Here is a tiny trained network, its code and every weight. The questions are about switching its units off for an input and a target symbol, where a switched-off unit gives its printed mean instead of its output.

import numpy as np


def w(rows, s, z=0):
    codes = np.array(rows[::2]) - 128.0
    scale = np.full(codes.shape[1], s)
    scale[-1] = z or s
    return codes * scale


def norm(h):
    return h / np.sqrt((h * h).mean(-1, keepdims=True) + 1e-5)


def f(y):
    return y / 2 * (1 + np.tanh(0.7978845608 * (y + 0.044715 * y**3)))


def softmax(a):
    e = np.exp(a - a.max(-1, keepdims=True))
    return e / e.sum(-1, keepdims=True)


def log_softmax(a):
    a = a - a.max(-1, keepdims=True)
    return a - np.log(np.exp(a).sum(-1, keepdims=True))


def net(x, mask):
    ids = ['ΣΨΩαδεζηλμξτ'.index(c) for c in x.split()]
    T = len(ids)
    res = E[ids] + P[:T]
    u = 0
    for l in range(2):
        q, k, v = (norm(res) @ M[l].T for M in (Q, K, V))
        z = softmax(np.where(np.tri(T) > 0, q @ k.T / 4**0.5, -1e9)) @ v
        res = res + np.where(mask[u], z, O[l][:, -1]) @ O[l][:, :-1]
        u += 1
        y = f(norm(res) @ A[l][:, :-1].T + A[l][:, -1])
        res = res + np.where(mask[u : u + 8], y, B[l][:, -1]) @ B[l][:, :-1]
        u += 8
    return log_softmax(norm(res)[-1] @ U[:, :-1].T + U[:, -1])


Q, K, V, O, A, B = {}, {}, {}, {}, {}, {}
E = w([
[86,111,142,132,105,77,165,108],'Σ',
[166,187,5,155,55,113,157,161],'Ψ',
[181,122,139,141,141,183,143,138],'Ω',
[161,100,168,118,89,139,189,156],'α',
[103,159,162,76,111,154,124,149],'δ',
[109,153,120,126,150,158,90,137],'ε',
[58,118,144,116,105,93,110,125],'ζ',
[154,104,103,97,150,108,85,77],'η',
[142,68,126,180,150,113,160,104],'λ',
[193,140,129,99,143,178,110,132],'μ',
[132,137,124,151,159,178,102,133],'ξ',
[110,117,158,166,125,152,176,165],'τ',
],0.032)
P = w([
[142,72,129,127,161,87,103,217],'0',
[103,82,72,136,75,150,90,205],'1',
[118,73,210,167,88,166,37,116],'2',
[180,216,116,226,34,125,77,109],'3',
[101,84,142,53,233,119,197,177],'4',
[161,234,168,179,120,162,181,4],'5',
[114,31,175,107,128,146,74,162],'6',
[81,87,123,69,148,223,189,72],'7',
],0.02)
Q[0] = w([
[152,222,57,127,142,63,168,146],'L0H1',
[143,253,46,114,131,167,252,34],'L0H1',
[81,56,144,66,253,154,183,154],'L0H1',
[204,198,94,172,102,79,107,204],'L0H1',
],0.05)
K[0] = w([
[119,115,84,153,49,127,72,134],'L0H1',
[162,230,15,199,30,130,155,108],'L0H1',
[109,107,255,153,143,171,114,23],'L0H1',
[127,86,74,162,81,142,91,182],'L0H1',
],0.055)
V[0] = w([
[89,152,132,30,82,35,76,90],'L0H1',
[107,16,109,252,132,113,221,103],'L0H1',
[238,87,154,43,68,150,161,115],'L0H1',
[160,33,42,179,199,146,108,42],'L0H1',
],0.034)
O[0] = w([
[99,42,70,161,11,164,146,86,38],'L0H1',
[137,185,156,105,175,166,252,16,108],'L0H1',
[208,196,162,214,66,173,69,100,255],'L0H1',
[192,53,227,71,118,48,154,72,211],'L0H1',
],0.023,0.01)
A[0] = w([
[166,80,132,89,98,128,96,90,66],'L0N1',
[73,134,128,201,135,58,121,72,25],'L0N2',
[134,81,166,254,152,113,216,192,206],'L0N3',
[130,53,98,141,167,156,83,105,147],'L0N4',
[105,149,174,161,145,128,108,81,156],'L0N5',
[193,78,34,176,215,97,96,72,254],'L0N6',
[92,178,215,54,33,182,182,226,178],'L0N7',
[61,98,165,81,74,139,142,126,172],'L0N8',
],0.052,0.0098)
B[0] = w([
[207,94,50,77,135,226,149,79,253],'L0N1',
[56,167,118,119,52,80,167,93,130],'L0N2',
[177,160,193,56,225,107,253,174,168],'L0N3',
[133,149,193,40,136,181,131,35,212],'L0N4',
[77,167,65,61,100,115,105,118,237],'L0N5',
[230,95,173,51,59,111,138,65,212],'L0N6',
[125,167,110,122,18,137,99,211,170],'L0N7',
[33,190,123,171,102,197,77,155,240],'L0N8',
],0.037,0.017)
Q[1] = w([
[107,99,164,64,106,168,111,145],'L1H1',
[164,110,123,114,149,147,95,112],'L1H1',
[113,123,134,184,150,85,114,118],'L1H1',
[108,21,97,255,161,80,159,122],'L1H1',
],0.077)
K[1] = w([
[111,70,120,8,43,169,163,141],'L1H1',
[166,86,137,116,148,90,134,123],'L1H1',
[124,142,170,119,169,109,109,111],'L1H1',
[98,22,248,252,245,224,70,111],'L1H1',
],0.045)
V[1] = w([
[125,101,83,105,138,132,146,140],'L1H1',
[138,171,8,44,47,35,181,147],'L1H1',
[78,139,254,178,157,202,104,127],'L1H1',
[141,102,61,54,71,99,165,208],'L1H1',
],0.025)
O[1] = w([
[126,79,127,151,127,186,99,110,125],'L1H1',
[139,40,167,205,178,252,145,150,254],'L1H1',
[87,174,128,79,94,11,160,119,76],'L1H1',
[170,15,171,192,134,234,99,99,186],'L1H1',
],0.018,0.022)
A[1] = w([
[123,61,129,193,249,120,71,88,86],'L1N1',
[138,144,113,125,253,99,127,175,91],'L1N2',
[94,89,155,88,186,121,66,127,45],'L1N3',
[179,206,125,187,168,108,150,99,52],'L1N4',
[112,179,89,195,163,132,209,92,5],'L1N5',
[178,122,173,119,155,70,147,138,182],'L1N6',
[165,123,192,219,88,49,86,134,2],'L1N7',
[111,110,117,122,82,147,187,147,11],'L1N8',
],0.056,0.0059)
B[1] = w([
[122,87,109,134,96,253,160,64,211],'L1N1',
[115,76,125,129,208,170,55,104,216],'L1N2',
[128,142,107,77,80,26,165,160,204],'L1N3',
[146,167,211,99,79,160,156,142,247],'L1N4',
[151,49,55,161,117,155,169,170,251],'L1N5',
[75,107,110,205,118,100,96,127,226],'L1N6',
[149,233,64,162,198,75,170,86,228],'L1N7',
[115,157,132,164,131,74,110,85,200],'L1N8',
],0.059,0.015)
U = w([
[108,75,48,162,111,128,191,112,96],'Σ',
[175,69,198,216,92,100,97,132,153],'Ψ',
[124,171,239,99,150,127,33,104,109],'Ω',
[149,184,179,129,99,182,179,188,96],'α',
[141,120,87,148,92,165,7,181,98],'δ',
[119,104,141,60,101,78,121,157,253],'ε',
[19,165,127,112,113,161,98,42,76],'ζ',
[193,101,89,67,94,152,69,3,92],'η',
[110,113,206,137,158,108,187,57,159],'λ',
[160,186,111,162,160,91,87,85,230],'μ',
[98,47,99,134,169,73,22,73,97],'ξ',
[126,117,100,69,244,184,126,180,119],'τ',
],0.011,0.0058)

Each question gives the input, a string of symbols that net reads in full, and the target symbol t.
The units are the heads (4 rows each of Q, K, V and O) and the neurons (one row each of A and B). Each row of codes is followed by its name. A weight is (code - 128) times the scale printed after its matrix; where a second scale follows, it is the last column's (O, A, B and U).
mask holds one flag per unit, layer by layer, with each layer's heads first. A switched-off unit (its flag False) gives its mean, the last column of its rows in O or B, instead of its output. The means were averaged over made-up inputs and are rounded, as every weight is.
A unit's drop is (log p(t) with every unit on - log p(t) with that unit switched off) / (log p(t) with every unit on - log p(t) with every unit switched off).
The circuit of an input: a set's keep is (log p(t) with only the set's units on - log p(t) with every unit switched off) / (log p(t) with every unit on - log p(t) with every unit switched off). Starting from the 12 units with the biggest drops (on a tie, the unit counted first), units are removed one at a time, each time the one whose removal leaves the highest keep (on an exact tie, the one counted first), for as long as the keep stays at least 0.8.
units of the circuit, in order: the units of the circuit, biggest drop first
top k neurons: the k neurons with the biggest drops, biggest first
top k neurons in layer l: the k neurons of layer l with the biggest drops, biggest first
input η τ α μ δ δ, target μ: top 2 neurons : [L1N7 L0N1]
input η μ η ξ μ Σ μ, target μ: top 2 neurons in layer 0 : [L0N1 L0N5]
input η Ψ τ η τ μ ε, target τ: units of the circuit, in order : [L0H1]
input ε Ω Σ μ, target Ω: units of the circuit, in order : [L0H1 L1N4 L1N2]
input μ α Σ η, target α: top 2 neurons in layer 1 : [L1N4 L1N5]
input ε ξ τ, target ε: units of the circuit, in order : [L0H1 L1N3]
input η μ η ε, target μ: units of the circuit, in order : [L0H1 L1N7]
input η ε η δ, target ε: units of the circuit, in order : [L0H1 L1N3]
input η τ α ε Ω Ω, target ε: top 2 neurons in layer 0 : [L0N4 L0N1]
input τ δ ε, target τ: units of the circuit, in order : [L0H1 L1N2]
input η η τ ε η η, target ε: top 3 neurons : [L0N4 L1N3 L0N1]
input ξ α ζ, target ξ: units of the circuit, in order : [L0H1 L1N6]
input η η τ η Σ, target τ: units of the circuit, in order : [L1N2 L0H1]
input Σ μ ε, target Σ: units of the circuit, in order : [L0H1 L1N5]
input δ η Σ Ψ μ, target Σ: units of the circuit, in order : [L0H1 L1N5]
input ξ λ μ η, target λ: units of the circuit, in order : [L0H1]
input Ψ μ η Σ, target Σ: top 3 neurons : [L0N2 L1N5 L0N6]
input Ω ξ ε λ η Σ η η, target Σ: top 2 neurons : [L1N5 L0N1]
input ζ ζ ε η ζ ε μ μ, target ε: top 2 neurons : [L1N3 L0N4]
input λ Ψ ξ η τ τ, target τ: top 2 neurons : [L0N3 L0N5]
input α λ η ξ η δ, target ξ: top 4 neurons in layer 0 : [L0N1 L0N5 L0N6 L0N8]
